Here is a tiny trained network, its code and every weight. The questions are about switching its units off for an input and a class, where a switched-off unit gives its printed mean instead of its output.

import numpy as np


def w(rows, s, z=0):
    codes = np.array(rows[::2]) - 128.0
    scale = np.full(codes.shape[1], s)
    scale[-1] = z or s
    return codes * scale


def norm(h):
    return h / np.sqrt((h * h).mean(-1, keepdims=True) + 1e-5)


def f(y):
    return y / 2 * (1 + np.tanh(0.7978845608 * (y + 0.044715 * y**3)))


def log_softmax(a):
    a = a - a.max(-1, keepdims=True)
    return a - np.log(np.exp(a).sum(-1, keepdims=True))


def net(x, mask):
    res = np.array(x, float).reshape(1, 7) / 4 @ E
    u = 0
    for l in range(2):
        y = f(norm(res) @ A[l][:, :-1].T + A[l][:, -1])
        res = res + np.where(mask[u : u + 14], y, B[l][:, -1]) @ B[l][:, :-1]
        u += 14
    return log_softmax(norm(res)[-1] @ U[:, :-1].T + U[:, -1])


A, B = {}, {}
E = w([
[197,110,114,130,215,217],'x0',
[87,235,4,225,156,148],'x1',
[191,50,119,153,133,50],'x2',
[34,101,188,146,151,145],'x3',
[32,190,211,200,131,140],'x4',
[112,96,101,74,255,75],'x5',
[49,50,66,144,33,180],'x6',
],0.0074)
A[0] = w([
[57,65,87,56,209,146,80],'0.n0',
[176,62,142,94,94,73,233],'0.n1',
[145,125,173,81,57,191,145],'0.n2',
[40,88,200,160,98,167,151],'0.n3',
[218,164,91,117,136,205,63],'0.n4',
[86,171,146,148,59,135,62],'0.n5',
[153,142,164,107,117,158,180],'0.n6',
[53,192,149,124,89,107,165],'0.n7',
[152,62,112,82,91,100,134],'0.n8',
[122,99,73,94,6,168,99],'0.n9',
[122,152,226,97,170,106,73],'0.n10',
[117,121,213,87,123,143,168],'0.n11',
[69,89,123,117,123,91,89],'0.n12',
[113,151,150,143,166,115,2],'0.n13',
],0.022,0.0054)
B[0] = w([
[38,124,213,195,202,87,191],'0.n0',
[100,140,18,25,204,139,250],'0.n1',
[131,48,131,84,58,70,209],'0.n2',
[161,28,30,165,77,233,246],'0.n3',
[173,121,154,203,197,62,218],'0.n4',
[144,213,183,133,89,189,199],'0.n5',
[114,90,164,124,125,70,172],'0.n6',
[48,156,153,175,64,101,227],'0.n7',
[181,49,64,146,151,153,209],'0.n8',
[143,196,79,34,5,101,234],'0.n9',
[140,196,221,33,151,164,199],'0.n10',
[151,127,204,60,126,102,208],'0.n11',
[40,96,131,126,124,174,172],'0.n12',
[129,195,153,108,108,142,137],'0.n13',
],0.029,0.012)
A[1] = w([
[225,171,63,159,185,122,117],'1.n0',
[139,123,137,213,160,178,191],'1.n1',
[123,213,122,230,190,129,130],'1.n2',
[154,133,123,155,41,142,17],'1.n3',
[145,32,177,72,112,153,7],'1.n4',
[137,84,179,156,141,241,188],'1.n5',
[126,106,161,215,167,49,90],'1.n6',
[50,215,53,190,199,97,228],'1.n7',
[94,210,117,155,2,190,161],'1.n8',
[57,58,174,157,93,71,22],'1.n9',
[46,160,56,132,163,182,2],'1.n10',
[227,29,79,109,142,222,148],'1.n11',
[136,68,94,117,84,42,26],'1.n12',
[125,195,134,157,2,66,166],'1.n13',
],0.019,0.0024)
B[1] = w([
[160,140,68,141,100,103,181],'1.n0',
[100,170,140,181,141,160,159],'1.n1',
[78,178,171,157,83,93,184],'1.n2',
[179,146,149,116,88,147,179],'1.n3',
[156,163,109,95,181,101,175],'1.n4',
[192,104,69,149,161,145,166],'1.n5',
[175,142,139,182,123,62,187],'1.n6',
[28,128,111,91,47,84,199],'1.n7',
[143,87,210,143,65,147,251],'1.n8',
[186,55,116,133,168,98,162],'1.n9',
[32,97,88,135,133,145,166],'1.n10',
[147,253,40,165,129,122,200],'1.n11',
[152,115,76,124,138,181,172],'1.n12',
[177,93,135,88,38,77,224],'1.n13',
],0.039,0.016)
U = w([
[78,165,159,205,127,43,174],'0',
[121,197,223,20,221,117,135],'1',
[165,115,171,95,8,161,201],'2',
[23,55,102,150,123,158,103],'3',
[154,160,112,216,98,200,2],'4',
[134,95,199,169,209,205,48],'5',
[155,131,4,57,153,139,186],'6',
[194,76,148,147,210,74,87],'7',
],0.019,0.0095)

Each question gives the input, the list of numbers given to net, and the class t.
The units are the neurons (one row each of A and B). Each row of codes is followed by its name. A weight is (code - 128) times the scale printed after its matrix; where a second scale follows, it is the last column's (A, B and U).
mask holds one flag per neuron, layer by layer. A switched-off neuron (its flag False) gives its mean, the last column of its row in B, instead of its output. The means were averaged over made-up inputs and are rounded, as every weight is.
A unit's drop is (log p(t) with every unit on - log p(t) with that unit switched off) / (log p(t) with every unit on - log p(t) with every unit switched off).
The circuit of an input: a set's keep is (log p(t) with only the set's units on - log p(t) with every unit switched off) / (log p(t) with every unit on - log p(t) with every unit switched off). Starting from the 12 units with the biggest drops (on a tie, the unit counted first), units are removed one at a time, each time the one whose removal leaves the highest keep (on an exact tie, the one counted first), for as long as the keep stays at least 0.8.
units of the circuit, in order: the units of the circuit, biggest drop first
most important unit: the unit with the biggest drop
top k neurons: the k neurons with the biggest drops, biggest first
k most important neurons of layer l: the k neurons of layer l with the biggest drops, biggest first
drop when u is switched off: that unit's drop, to one decimal
input [2,-2,-4,-7,-1,0,3], class 6: units of the circuit, in order : 1.n8; 0.n7
input [4,-2,0,-6,-7,5,-8], class 0: 4 most important neurons of layer 0 : 0.n4; 0.n9; 0.n3; 0.n2
input [7,-6,-8,2,7,2,1], class 7: units of the circuit, in order : 0.n0; 0.n9; 1.n9
input [7,-3,-7,8,-4,-3,1], class 7: most important unit : 0.n0
input [3,1,6,-5,-4,-2,-5], class 6: top 2 neurons : 0.n1; 0.n0
input [5,-1,-1,5,-1,3,6], class 3: units of the circuit, in order : 0.n0; 0.n3
input [5,-4,-5,3,-6,6,4], class 0: top 2 neurons : 0.n0; 0.n3
input [2,6,-8,8,-3,3,0], class 0: top 2 neurons : 0.n0; 0.n1
input [-8,-3,2,-2,2,3,-2], class 1: 3 most important neurons of layer 0 : 0.n10; 0.n3; 0.n11
input [-7,-1,8,-2,2,8,-8], class 1: top 2 neurons : 0.n10; 0.n3
input [8,-8,8,-3,3,3,-3], class 1: 3 most important neurons of layer 0 : 0.n3; 0.n10; 0.n11
input [5,-2,-3,3,7,7,0], class 5: drop when 0.n9 is switched off : 0.2
input [4,-1,1,-5,6,5,-2], class 1: drop when 0.n10 is switched off : 0.4
input [2,3,8,5,-1,3,8], class 3: drop when 0.n0 is switched off : 0.7
input [5,-6,1,4,8,0,0], class 6: most important unit : 0.n3
input [-3,-6,-8,-7,0,8,7], class 6: 2 most important neurons of layer 0 : 0.n9; 0.n2
